Below is a small trained network, with its code and all its weights. Each question gives an input and a class and asks what happens when units are switched off, that is, made to give their printed mean instead of their output.

import numpy as np


def w(rows, s, z=0):
    codes = np.array(rows[::2]) - 128.0
    scale = np.full(codes.shape[1], s)
    scale[-1] = z or s
    return codes * scale


def norm(h):
    return h / np.sqrt((h * h).mean(-1, keepdims=True) + 1e-5)


def f(y):
    return np.maximum(y, 0)


def log_softmax(a):
    a = a - a.max(-1, keepdims=True)
    return a - np.log(np.exp(a).sum(-1, keepdims=True))


def net(x, mask):
    res = np.array(x, float).reshape(1, 5) / 4 @ E
    u = 0
    for l in range(4):
        y = f(norm(res) @ A[l][:, :-1].T + A[l][:, -1])
        res = res + np.where(mask[u : u + 4], y, B[l][:, -1]) @ B[l][:, :-1]
        u += 4
    return log_softmax(norm(res)[-1] @ U[:, :-1].T + U[:, -1])


A, B = {}, {}
E = w([
[121,134,136,173,112],'x0',
[108,158,254,146,193],'x1',
[208,218,110,117,66],'x2',
[140,93,144,207,78],'x3',
[214,137,119,101,62],'x4',
],0.0092)
A[0] = w([
[197,14,157,19,173,4],'L0N1',
[141,124,177,194,217,7],'L0N2',
[173,190,88,105,60,34],'L0N3',
[47,235,150,31,255,20],'L0N4',
],0.0073,0.0034)
B[0] = w([
[113,76,125,25,100,179],'L0N1',
[45,171,71,44,117,176],'L0N2',
[183,169,95,74,83,184],'L0N3',
[102,246,198,162,254,255],'L0N4',
],0.0096,0.0051)
A[1] = w([
[44,73,42,177,167,2],'L1N1',
[91,176,228,168,15,83],'L1N2',
[35,104,170,226,181,80],'L1N3',
[39,2,106,106,123,156],'L1N4',
],0.0089,0.00076)
B[1] = w([
[38,173,179,254,40,205],'L1N1',
[219,31,67,212,234,196],'L1N2',
[198,155,55,141,82,253],'L1N3',
[63,110,165,82,46,224],'L1N4',
],0.0085,0.006)
A[2] = w([
[169,85,46,226,104,13],'L2N1',
[140,115,254,68,140,155],'L2N2',
[113,86,134,81,66,1],'L2N3',
[172,121,100,51,48,93],'L2N4',
],0.009,0.006)
B[2] = w([
[152,143,173,125,202,214],'L2N1',
[54,147,95,2,104,254],'L2N2',
[168,70,198,132,224,151],'L2N3',
[180,188,68,24,100,245],'L2N4',
],0.0078,0.0036)
A[3] = w([
[93,123,62,131,153,3],'L3N1',
[163,63,247,78,120,251],'L3N2',
[76,159,132,127,191,147],'L3N3',
[40,113,85,201,88,82],'L3N4',
],0.013,0.0062)
B[3] = w([
[192,235,69,63,201,130],'L3N1',
[74,106,46,189,174,235],'L3N2',
[136,147,192,114,145,253],'L3N3',
[173,64,254,135,59,233],'L3N4',
],0.012,0.0062)
U = w([
[67,210,216,73,239,89],'0',
[204,72,95,192,180,216],'1',
[48,39,84,45,110,40],'2',
[226,171,45,57,62,141],'3',
[82,14,251,199,37,2],'4',
],0.014,0.0039)

Each question gives the input, the list of numbers given to net, and the class t.
The units are the neurons (one row each of A and B). Each row of codes is followed by its name. A weight is (code - 128) times the scale printed after its matrix; where a second scale follows, it is the last column's (A, B and U).
mask holds one flag per neuron, layer by layer. A switched-off neuron (its flag False) gives its mean, the last column of its row in B, instead of its output. The means were averaged over made-up inputs and are rounded, as every weight is.
A unit's drop is (log p(t) with every unit on - log p(t) with that unit switched off) / (log p(t) with every unit on - log p(t) with every unit switched off).
The circuit of an input: a set's keep is (log p(t) with only the set's units on - log p(t) with every unit switched off) / (log p(t) with every unit on - log p(t) with every unit switched off). Starting from the 12 units with the biggest drops (on a tie, the unit counted first), units are removed one at a time, each time the one whose removal leaves the highest keep (on an exact tie, the one counted first), for as long as the keep stays at least 0.8.
circuit, biggest first: the units of the circuit, biggest drop first
k most important neurons: the k neurons with the biggest drops, biggest first
top k neurons in layer l: the k neurons of layer l with the biggest drops, biggest first
drop when u is switched off: that unit's drop, to one decimal
input [-7,-5,-7,-2,-3], class 4: circuit, biggest first => [L1N1 L3N4]
input [8,3,-8,0,-8], class 4: circuit, biggest first => [L3N4 L1N3]
input [-5,4,-4,-3,6], class 2: circuit, biggest first => [L0N1]
input [3,8,5,5,-5], class 1: circuit, biggest first => [L1N2 L0N4]
input [7,1,-7,-3,-5], class 4: 2 most important neurons => [L3N4 L1N1]
input [-5,4,-7,2,-6], class 4: circuit, biggest first => [L3N4 L1N1 L1N3]
input [-6,-7,4,7,-6], class 4: 2 most important neurons => [L1N1 L1N3]
input [3,8,-8,3,8], class 2: 2 most important neurons => [L0N4 L0N2]
input [-5,5,8,7,-6], class 1: 2 most important neurons => [L1N2 L0N4]
input [3,-3,-1,5,4], class 1: 3 most important neurons => [L2N1 L1N3 L0N2]
input [-6,2,1,7,-2], class 1: 2 most important neurons => [L1N2 L2N1]
input [-5,-7,-8,2,2], class 4: 2 most important neurons => [L1N1 L3N4]
input [7,2,5,-1,0], class 1: top 2 neurons in layer 1 => [L1N2 L1N3]
input [1,2,-3,-5,8], class 2: most important neuron => [L1N3]
input [-4,-8,-5,-3,-5], class 4: drop when L1N1 is switched off => 0.2
input [-6,1,-4,3,4], class 2: drop when L2N4 is switched off => 0.0
input [3,-7,-6,2,6], class 4: drop when L3N4 is switched off => 0.1
input [3,0,7,7,-3], class 1: drop when L1N2 is switched off => 0.5
